Below are the code and all the weights of a small trained network. Each question names an input and a target symbol and asks about switching units off, where a switched-off unit gives its printed mean instead of its output.

import numpy as np


def w(rows, s, z=0):
    codes = np.array(rows[::2]) - 128.0
    scale = np.full(codes.shape[1], s)
    scale[-1] = z or s
    return codes * scale


def f(y):
    return y / 2 * (1 + np.tanh(0.7978845608 * (y + 0.044715 * y**3)))


def softmax(a):
    e = np.exp(a - a.max(-1, keepdims=True))
    return e / e.sum(-1, keepdims=True)


def log_softmax(a):
    a = a - a.max(-1, keepdims=True)
    return a - np.log(np.exp(a).sum(-1, keepdims=True))


def net(x, mask):
    ids = ['δεηθλμξπστψ'.index(c) for c in x.split()]
    T = len(ids)
    res = E[ids] + P[:T]
    u = 0
    for l in range(3):
        r = res
        for j in range(2):
            rows = slice(2 * j, 2 * j + 2)
            q, k, v = (r @ M[l][rows].T for M in (Q, K, V))
            z = softmax(np.where(np.tri(T) > 0, q @ k.T / 2**0.5, -1e9)) @ v
            o = O[l][rows]
            res = res + np.where(mask[u + j], z, o[:, -1]) @ o[:, :-1]
        u += 2
        y = f(res @ A[l][:, :-1].T + A[l][:, -1])
        res = res + np.where(mask[u : u + 4], y, B[l][:, -1]) @ B[l][:, :-1]
        u += 4
    return log_softmax(res[-1] @ U[:, :-1].T + U[:, -1])


Q, K, V, O, A, B = {}, {}, {}, {}, {}, {}
E = w([
[143,58,88,73,198,133,81,179,72,106],'δ',
[96,54,70,38,153,49,238,47,118,108],'ε',
[179,162,67,44,184,217,87,114,164,140],'η',
[198,158,77,102,177,24,159,92,60,214],'θ',
[184,196,77,139,157,80,143,191,41,10],'λ',
[175,168,151,204,244,182,92,43,61,110],'μ',
[99,74,186,181,55,159,58,222,16,234],'ξ',
[70,51,99,101,84,220,188,132,86,64],'π',
[132,183,106,142,29,193,217,90,109,199],'σ',
[172,121,82,143,2,81,4,76,171,94],'τ',
[73,95,25,196,159,155,127,147,185,138],'ψ',
],0.0094)
P = w([
[16,169,191,87,108,69,86,114,101,154],'0',
[50,139,132,99,128,109,79,124,77,141],'1',
[93,132,104,118,114,125,98,131,72,143],'2',
[128,127,91,143,106,137,105,124,69,134],'3',
[158,113,68,151,108,156,119,136,86,142],'4',
[187,109,56,165,107,174,136,132,94,138],'5',
[212,91,45,174,106,179,157,129,107,142],'6',
[223,82,20,176,117,201,158,122,109,143],'7',
[255,79,11,195,105,195,176,118,114,142],'8',
],0.0067)
Q[0] = w([
[158,41,59,59,53,140,96,142,68,206],'0.h1',
[219,137,90,98,115,92,137,139,34,129],'0.h1',
[96,159,233,101,149,74,160,168,248,110],'0.h2',
[94,147,117,124,162,153,157,136,81,149],'0.h2',
],0.011)
K[0] = w([
[150,86,164,179,120,48,97,252,45,131],'0.h1',
[156,54,166,159,135,102,110,142,72,254],'0.h1',
[22,186,241,78,127,98,102,137,87,145],'0.h2',
[137,122,116,130,106,89,83,118,158,115],'0.h2',
],0.011)
V[0] = w([
[127,51,141,153,110,183,160,196,100,212],'0.h1',
[236,162,80,116,189,100,198,138,106,94],'0.h1',
[153,173,112,59,236,212,225,131,24,134],'0.h2',
[60,102,65,253,202,106,161,178,156,141],'0.h2',
],0.0061)
O[0] = w([
[160,131,193,181,186,138,98,137,90,118,194],'0.h1',
[100,74,101,81,98,99,100,154,26,176,1],'0.h1',
[83,218,127,32,112,174,45,92,149,113,34],'0.h2',
[3,184,95,206,131,82,110,160,134,160,105],'0.h2',
],0.0071,0.0023)
A[0] = w([
[115,136,105,130,81,146,152,122,125,168,132],'0.n1',
[203,103,255,166,197,138,158,129,135,105,89],'0.n2',
[86,174,161,143,224,169,67,185,71,144,3],'0.n3',
[104,87,98,61,173,138,158,129,125,113,127],'0.n4',
],0.0064,0.0017)
B[0] = w([
[130,151,119,137,73,148,165,128,143,154,211],'0.n1',
[117,134,152,141,138,153,66,59,3,134,254],'0.n2',
[91,159,167,149,119,115,73,159,145,164,200],'0.n3',
[104,99,144,99,196,96,170,138,181,87,130],'0.n4',
],0.0063,0.0015)
Q[1] = w([
[97,138,194,109,125,92,208,128,116,186],'1.h1',
[153,95,72,241,149,220,116,128,88,88],'1.h1',
[100,22,157,128,64,188,82,64,198,167],'1.h2',
[210,112,86,145,10,1,37,89,128,72],'1.h2',
],0.0089)
K[1] = w([
[136,124,124,128,183,70,122,109,129,63],'1.h1',
[160,88,147,167,67,146,95,185,106,187],'1.h1',
[181,137,166,161,183,88,193,117,216,91],'1.h2',
[218,50,1,167,155,157,159,155,101,126],'1.h2',
],0.0098)
V[1] = w([
[89,149,223,143,157,139,120,134,65,151],'1.h1',
[137,164,130,134,72,160,187,121,115,182],'1.h1',
[112,45,139,110,170,117,136,84,132,254],'1.h2',
[95,84,101,123,43,168,24,105,127,178],'1.h2',
],0.0074)
O[1] = w([
[217,57,45,140,115,135,162,105,111,136,201],'1.h1',
[146,137,87,148,173,176,53,186,148,74,221],'1.h1',
[83,60,126,84,114,156,30,56,150,253,101],'1.h2',
[149,48,213,194,139,115,161,133,251,167,254],'1.h2',
],0.0064,0.0032)
A[1] = w([
[139,158,178,206,248,201,35,169,70,166,71],'1.n1',
[67,3,223,61,209,44,19,234,100,78,4],'1.n2',
[4,33,236,133,126,232,177,201,121,76,30],'1.n3',
[78,196,230,122,102,156,170,137,46,189,119],'1.n4',
],0.0055,0.0031)
B[1] = w([
[145,157,209,131,175,17,171,94,155,68,254],'1.n1',
[215,13,189,142,178,197,205,253,129,150,126],'1.n2',
[15,68,92,179,76,214,55,15,53,54,113],'1.n3',
[236,134,142,159,125,171,144,49,126,161,129],'1.n4',
],0.0058,0.0028)
Q[2] = w([
[148,104,111,150,205,95,103,76,143,82],'2.h1',
[119,102,96,103,94,88,29,152,192,91],'2.h1',
[9,142,174,42,254,95,143,172,93,113],'2.h2',
[94,104,125,69,120,55,8,114,179,129],'2.h2',
],0.0085)
K[2] = w([
[135,127,43,153,65,146,186,106,89,184],'2.h1',
[122,94,201,158,121,116,204,121,57,148],'2.h1',
[61,199,208,12,158,31,118,99,89,127],'2.h2',
[77,56,254,182,135,84,167,136,64,155],'2.h2',
],0.0074)
V[2] = w([
[120,201,144,141,62,151,211,54,87,188],'2.h1',
[139,84,30,127,68,166,180,138,197,145],'2.h1',
[189,167,152,129,91,91,131,149,179,229],'2.h2',
[164,135,162,149,138,239,254,141,90,185],'2.h2',
],0.0068)
O[2] = w([
[123,179,196,143,78,170,215,67,79,186,187],'2.h1',
[115,120,88,87,16,140,153,186,150,175,252],'2.h1',
[179,235,133,125,127,85,160,144,105,144,217],'2.h2',
[90,140,254,110,128,144,151,166,71,150,154],'2.h2',
],0.008,0.0031)
A[2] = w([
[159,86,145,193,128,74,153,132,60,141,3],'2.n1',
[41,175,138,131,104,85,100,161,155,155,204],'2.n2',
[99,100,61,114,107,184,187,158,126,161,151],'2.n3',
[180,184,116,158,86,168,2,116,85,113,37],'2.n4',
],0.0078,0.004)
B[2] = w([
[117,153,42,77,93,178,139,104,202,88,237],'2.n1',
[135,70,75,122,193,254,240,147,74,174,204],'2.n2',
[125,157,201,116,133,49,86,83,149,85,253],'2.n3',
[81,109,155,87,232,104,232,107,115,127,217],'2.n4',
],0.0074,0.0033)
U = w([
[53,121,80,180,155,166,156,144,148,168,124],'δ',
[199,70,88,107,132,177,184,68,109,107,2],'ε',
[118,147,212,122,89,163,178,168,85,168,164],'η',
[138,197,97,23,164,223,93,133,242,117,126],'θ',
[135,119,89,102,128,93,50,100,35,221,134],'λ',
[71,92,145,34,154,52,253,95,183,120,86],'μ',
[116,208,59,118,125,86,132,203,24,44,121],'ξ',
[139,156,121,211,44,54,58,150,226,137,203],'π',
[149,38,190,118,180,133,89,211,119,133,163],'σ',
[125,161,197,205,236,94,83,49,128,118,140],'τ',
[63,111,139,144,63,179,39,92,97,74,124],'ψ',
],0.0056)

Each question gives the input, a string of symbols that net reads in full, and the target symbol t.
The units are the heads (2 rows each of Q, K, V and O) and the neurons (one row each of A and B). Each row of codes is followed by its name. A weight is (code - 128) times the scale printed after its matrix; where a second scale follows, it is the last column's (O, A, B and U).
mask holds one flag per unit, layer by layer, with each layer's heads first. A switched-off unit (its flag False) gives its mean, the last column of its rows in O or B, instead of its output. The means were averaged over made-up inputs and are rounded, as every weight is.
A unit's drop is (log p(t) with every unit on - log p(t) with that unit switched off) / (log p(t) with every unit on - log p(t) with every unit switched off).
The circuit of an input: a set's keep is (log p(t) with only the set's units on - log p(t) with every unit switched off) / (log p(t) with every unit on - log p(t) with every unit switched off). Starting from the 12 units with the biggest drops (on a tie, the unit counted first), units are removed one at a time, each time the one whose removal leaves the highest keep (on an exact tie, the one counted first), for as long as the keep stays at least 0.8.
circuit, biggest first: the units of the circuit, biggest drop first
most important unit: the unit with the biggest drop
k most important neurons: the k neurons with the biggest drops, biggest first
drop of u: that unit's drop, to one decimal
input τ ψ ξ μ ψ τ τ ψ δ, target π: most important unit	0.h2
input ψ λ η τ σ, target η: circuit, biggest first	[2.h2 1.h1 0.n1 1.n4]
input τ λ δ τ, target ξ: circuit, biggest first	[1.h2 0.h2 0.h1 0.n3]
input τ η λ ψ σ τ π, target ψ: circuit, biggest first	[1.n3 1.h1 0.h1 2.n3]
input σ λ σ λ σ, target ξ: circuit, biggest first	[1.h2 0.h1]
input μ θ ψ τ σ ξ τ σ, target ε: circuit, biggest first	[0.h1 1.h1 0.n2 0.h2]
input τ λ π ψ ψ, target δ: circuit, biggest first	[0.h2 2.n2]
input σ η λ ξ λ, target τ: circuit, biggest first	[0.h1 2.h1]
input ψ σ τ τ τ ψ ξ, target π: 4 most important neurons	[1.n1 2.n1 2.n2 0.n3]
input σ ξ τ λ, target ε: 2 most important neurons	[2.n1 0.n2]
input λ σ λ μ λ μ τ μ τ, target τ: 2 most important neurons	[1.n1 2.n4]
input σ τ μ τ, target τ: 2 most important neurons	[0.n2 1.n1]
input ξ τ π σ ψ σ ψ μ π, target π: 2 most important neurons	[2.n3 0.n2]
input ψ η μ ψ λ τ μ π σ, target η: circuit, biggest first	[2.h2]
input σ λ ξ ψ, target π: 4 most important neurons	[2.n3 0.n3 2.n4 0.n2]
input ε τ ψ λ σ τ ξ σ ψ, target π: 2 most important neurons	[0.n2 2.n3]
input ψ λ σ η τ θ τ ξ μ, target ε: 2 most important neurons	[0.n2 1.n1]
input τ τ τ ξ δ σ τ δ, target ε: 2 most important neurons	[0.n2 2.n1]
input τ ε τ η τ ξ τ θ, target ε: 2 most important neurons	[2.n1 0.n2]
input η η τ τ λ λ λ ξ θ, target τ: most important unit	0.h2
input τ π ξ, target ε: 2 most important neurons	[2.n1 0.n2]
input π τ τ σ θ μ τ, target η: drop of 1.h2	0.0
input ε θ τ λ σ ξ η τ τ, target ε: drop of 0.h2	0.1
input τ ψ ψ, target δ: drop of 0.h2	0.7
